Below is a small trained network, with its code and all its weights. Each question gives an input and a class and asks what happens when units are switched off, that is, made to give their printed mean instead of their output.

import numpy as np


def w(rows, s, z=0):
    codes = np.array(rows[::2]) - 128.0
    scale = np.full(codes.shape[1], s)
    scale[-1] = z or s
    return codes * scale


def f(y):
    return y / 2 * (1 + np.tanh(0.7978845608 * (y + 0.044715 * y**3)))


def log_softmax(a):
    a = a - a.max(-1, keepdims=True)
    return a - np.log(np.exp(a).sum(-1, keepdims=True))


def net(x, mask):
    res = np.array(x, float).reshape(1, 4) / 4 @ E
    y = f(res @ A[0][:, :-1].T + A[0][:, -1])
    res = res + np.where(mask, y, B[0][:, -1]) @ B[0][:, :-1]
    return log_softmax(res[-1] @ U[:, :-1].T + U[:, -1])


A, B = {}, {}
E = w([
[154,254,135],'x0',
[238,95,169],'x1',
[80,108,231],'x2',
[110,181,186],'x3',
],0.0059)
A[0] = w([
[80,96,113,95],'N1',
[133,155,56,130],'N2',
[83,89,219,91],'N3',
[132,111,122,200],'N4',
[104,134,162,104],'N5',
[84,102,112,71],'N6',
[59,45,198,166],'N7',
[156,165,102,254],'N8',
[136,162,107,235],'N9',
[135,143,155,149],'N10',
[115,125,162,112],'N11',
[116,116,148,101],'N12',
[154,42,194,245],'N13',
[127,124,151,149],'N14',
[112,131,121,107],'N15',
[108,78,122,97],'N16',
[155,143,152,44],'N17',
[3,85,74,136],'N18',
[81,84,116,96],'N19',
[100,105,117,97],'N20',
[78,121,109,74],'N21',
[136,148,159,156],'N22',
[133,125,133,198],'N23',
[154,176,164,145],'N24',
[102,113,123,52],'N25',
[151,167,149,126],'N26',
[100,132,144,43],'N27',
[138,142,106,133],'N28',
[50,112,94,92],'N29',
[134,142,120,205],'N30',
[132,119,128,121],'N31',
[82,111,109,92],'N32',
[111,111,20,190],'N33',
[153,153,139,152],'N34',
[99,130,105,119],'N35',
[135,94,203,145],'N36',
],0.013,0.0028)
B[0] = w([
[80,97,131,151],'N1',
[138,166,60,166],'N2',
[142,102,212,198],'N3',
[149,117,115,154],'N4',
[115,141,158,138],'N5',
[79,103,130,140],'N6',
[143,41,193,244],'N7',
[174,175,108,194],'N8',
[164,161,121,176],'N9',
[139,141,156,146],'N10',
[119,129,161,137],'N11',
[118,116,150,129],'N12',
[226,72,167,253],'N13',
[133,125,150,141],'N14',
[122,127,125,124],'N15',
[118,85,149,152],'N16',
[109,145,148,127],'N17',
[3,82,92,238],'N18',
[84,89,141,159],'N19',
[101,104,124,135],'N20',
[86,121,111,138],'N21',
[145,144,163,153],'N22',
[147,129,130,151],'N23',
[159,159,173,178],'N24',
[93,112,133,120],'N25',
[148,158,154,157],'N26',
[98,133,143,118],'N27',
[131,145,109,135],'N28',
[53,118,101,171],'N29',
[145,144,124,154],'N30',
[129,121,124,128],'N31',
[83,113,115,142],'N32',
[137,147,19,211],'N33',
[142,157,136,152],'N34',
[120,126,110,135],'N35',
[173,128,187,189],'N36',
],0.035,0.0053)
U = w([
[211,167,122,249],'0',
[230,72,105,141],'1',
[149,62,246,58],'2',
[158,181,32,1],'3',
[55,2,111,152],'4',
[48,170,47,127],'5',
[56,154,166,98],'6',
[155,241,186,183],'7',
],0.0051,0.0046)

Each question gives the input, the list of numbers given to net, and the class t.
The units are the neurons (one row each of A and B). Each row of codes is followed by its name. A weight is (code - 128) times the scale printed after its matrix; where a second scale follows, it is the last column's (A, B and U).
mask holds one flag per neuron, in row order. A switched-off neuron (its flag False) gives its mean, the last column of its row in B, instead of its output. The means were averaged over made-up inputs and are rounded, as every weight is.
A unit's drop is (log p(t) with every unit on - log p(t) with that unit switched off) / (log p(t) with every unit on - log p(t) with every unit switched off).
The circuit of an input: a set's keep is (log p(t) with only the set's units on - log p(t) with every unit switched off) / (log p(t) with every unit on - log p(t) with every unit switched off). Starting from the 12 units with the biggest drops (on a tie, the unit counted first), units are removed one at a time, each time the one whose removal leaves the highest keep (on an exact tie, the one counted first), for as long as the keep stays at least 0.8.
circuit, biggest first: the units of the circuit, biggest drop first
unit that matters most: the unit with the biggest drop
k most important neurons: the k neurons with the biggest drops, biggest first
drop of u: that unit's drop, to one decimal
input [7,7,6,8], class 7: circuit, biggest first => (N7, N24)
input [3,2,-2,1], class 7: unit that matters most => N13
input [1,-8,1,-2], class 5: circuit, biggest first => (N13, N7)
input [8,2,-5,3], class 7: circuit, biggest first => (N13, N24, N26)
input [6,6,7,1], class 7: circuit, biggest first => (N7, N24)
input [5,-8,3,-2], class 5: 2 most important neurons => (N7, N13)
input [4,4,5,-4], class 7: 2 most important neurons => (N7, N18)
input [4,-6,-5,0], class 5: circuit, biggest first => (N13, N36)
input [-2,1,-6,6], class 0: 2 most important neurons => (N18, N29)
input [4,3,3,-3], class 7: 2 most important neurons => (N7, N33)
input [-6,-1,-7,-3], class 5: 2 most important neurons => (N33, N7)
input [6,6,5,3], class 7: drop of N7 => 0.2
input [-3,-4,-8,7], class 5: drop of N13 => 0.1
input [6,-4,-7,-8], class 3: drop of N33 => 0.0
input [7,4,-2,-8], class 3: unit that matters most => N13
